Below are the code and all the weights of a small trained network. Each question names an input and a class and asks about switching units off, where a switched-off unit gives its printed mean instead of its output.

import numpy as np


def w(rows, s, z=0):
    codes = np.array(rows[::2]) - 128.0
    scale = np.full(codes.shape[1], s)
    scale[-1] = z or s
    return codes * scale


def f(y):
    return y / 2 * (1 + np.tanh(0.7978845608 * (y + 0.044715 * y**3)))


def log_softmax(a):
    a = a - a.max(-1, keepdims=True)
    return a - np.log(np.exp(a).sum(-1, keepdims=True))


def net(x, mask):
    res = np.array(x, float).reshape(1, 5) / 4 @ E
    y = f(res @ A[0][:, :-1].T + A[0][:, -1])
    res = res + np.where(mask, y, B[0][:, -1]) @ B[0][:, :-1]
    return log_softmax(res[-1] @ U[:, :-1].T + U[:, -1])


A, B = {}, {}
E = w([
[132,140,126,132,115,131,134,139],'x0',
[99,172,246,184,94,61,140,84],'x1',
[58,88,128,100,49,89,32,209],'x2',
[4,217,103,120,160,175,104,94],'x3',
[121,125,126,131,119,129,140,129],'x4',
],0.015)
A[0] = w([
[107,88,105,118,83,97,69,182,183],'N1',
[68,119,140,112,73,86,50,177,116],'N2',
[209,121,95,126,147,173,168,100,254],'N3',
[20,218,116,122,129,145,96,101,93],'N4',
[144,192,203,181,129,82,172,71,145],'N5',
[89,154,56,107,149,194,118,115,121],'N6',
[205,63,111,152,138,111,132,161,211],'N7',
[16,208,104,128,162,182,115,106,184],'N8',
[166,96,11,102,183,193,152,142,226],'N9',
[116,91,74,108,125,150,92,168,118],'N10',
[106,87,75,78,108,125,69,195,137],'N11',
[93,106,177,126,84,89,92,149,45],'N12',
[77,155,239,176,106,35,108,133,95],'N13',
[116,165,150,117,150,173,163,90,84],'N14',
[78,135,110,146,118,120,86,132,73],'N15',
[132,145,194,150,121,91,145,104,159],'N16',
],0.012,0.0087)
B[0] = w([
[70,91,134,117,92,110,102,193,208],'N1',
[8,140,115,31,101,115,149,117,207],'N2',
[152,151,167,93,188,124,194,95,229],'N3',
[57,185,97,123,160,151,170,80,208],'N4',
[118,92,193,214,177,129,100,127,225],'N5',
[169,148,75,134,121,112,94,124,194],'N6',
[78,133,234,80,150,137,166,140,220],'N7',
[151,230,66,155,169,203,88,115,231],'N8',
[147,179,117,53,108,173,167,121,252],'N9',
[99,102,110,169,164,166,113,188,182],'N10',
[73,101,107,148,144,135,107,200,209],'N11',
[127,146,127,58,81,119,144,92,169],'N12',
[109,134,199,96,89,107,147,25,221],'N13',
[139,152,126,170,132,151,66,88,164],'N14',
[68,159,110,83,138,132,148,108,154],'N15',
[130,98,154,173,126,96,124,116,191],'N16',
],0.012,0.024)
U = w([
[89,168,147,55,143,148,206,76,202],'0',
[251,171,55,106,149,172,117,98,113],'1',
[112,26,144,99,133,141,116,229,169],'2',
[88,123,25,126,134,144,70,168,1],'3',
[199,24,184,199,167,78,155,108,173],'4',
[117,142,141,233,167,156,56,89,58],'5',
[127,43,168,79,37,52,125,105,51],'6',
],0.011,0.0043)

Each question gives the input, the list of numbers given to net, and the class t.
The units are the neurons (one row each of A and B). Each row of codes is followed by its name. A weight is (code - 128) times the scale printed after its matrix; where a second scale follows, it is the last column's (A, B and U).
mask holds one flag per neuron, in row order. A switched-off neuron (its flag False) gives its mean, the last column of its row in B, instead of its output. The means were averaged over made-up inputs and are rounded, as every weight is.
A unit's drop is (log p(t) with every unit on - log p(t) with that unit switched off) / (log p(t) with every unit on - log p(t) with every unit switched off).
The circuit of an input: a set's keep is (log p(t) with only the set's units on - log p(t) with every unit switched off) / (log p(t) with every unit on - log p(t) with every unit switched off). Starting from the 12 units with the biggest drops (on a tie, the unit counted first), units are removed one at a time, each time the one whose removal leaves the highest keep (on an exact tie, the one counted first), for as long as the keep stays at least 0.8.
circuit, biggest first: the units of the circuit, biggest drop first
unit that matters most: the unit with the biggest drop
k most important neurons: the k neurons with the biggest drops, biggest first
drop of u: that unit's drop, to one decimal
input [7,-1,1,-7,-2], class 2: 2 most important neurons : N13; N4
input [-1,1,8,0,5], class 6: circuit, biggest first : N1; N8
input [0,4,8,0,5], class 6: circuit, biggest first : N1; N8
input [3,5,0,4,-8], class 5: circuit, biggest first : N9; N5
input [0,0,7,-3,7], class 2: unit that matters most : N11
input [-5,-8,-7,1,6], class 1: 3 most important neurons : N6; N2; N13
input [8,1,8,-6,-5], class 6: 3 most important neurons : N12; N13; N2
input [-4,1,5,-8,5], class 6: drop of N12 : 0.1
input [5,-4,1,-6,4], class 2: drop of N4 : 0.2
input [6,-5,-1,1,-2], class 1: drop of N2 : 0.2
input [-5,-7,1,-2,6], class 2: drop of N13 : 0.1
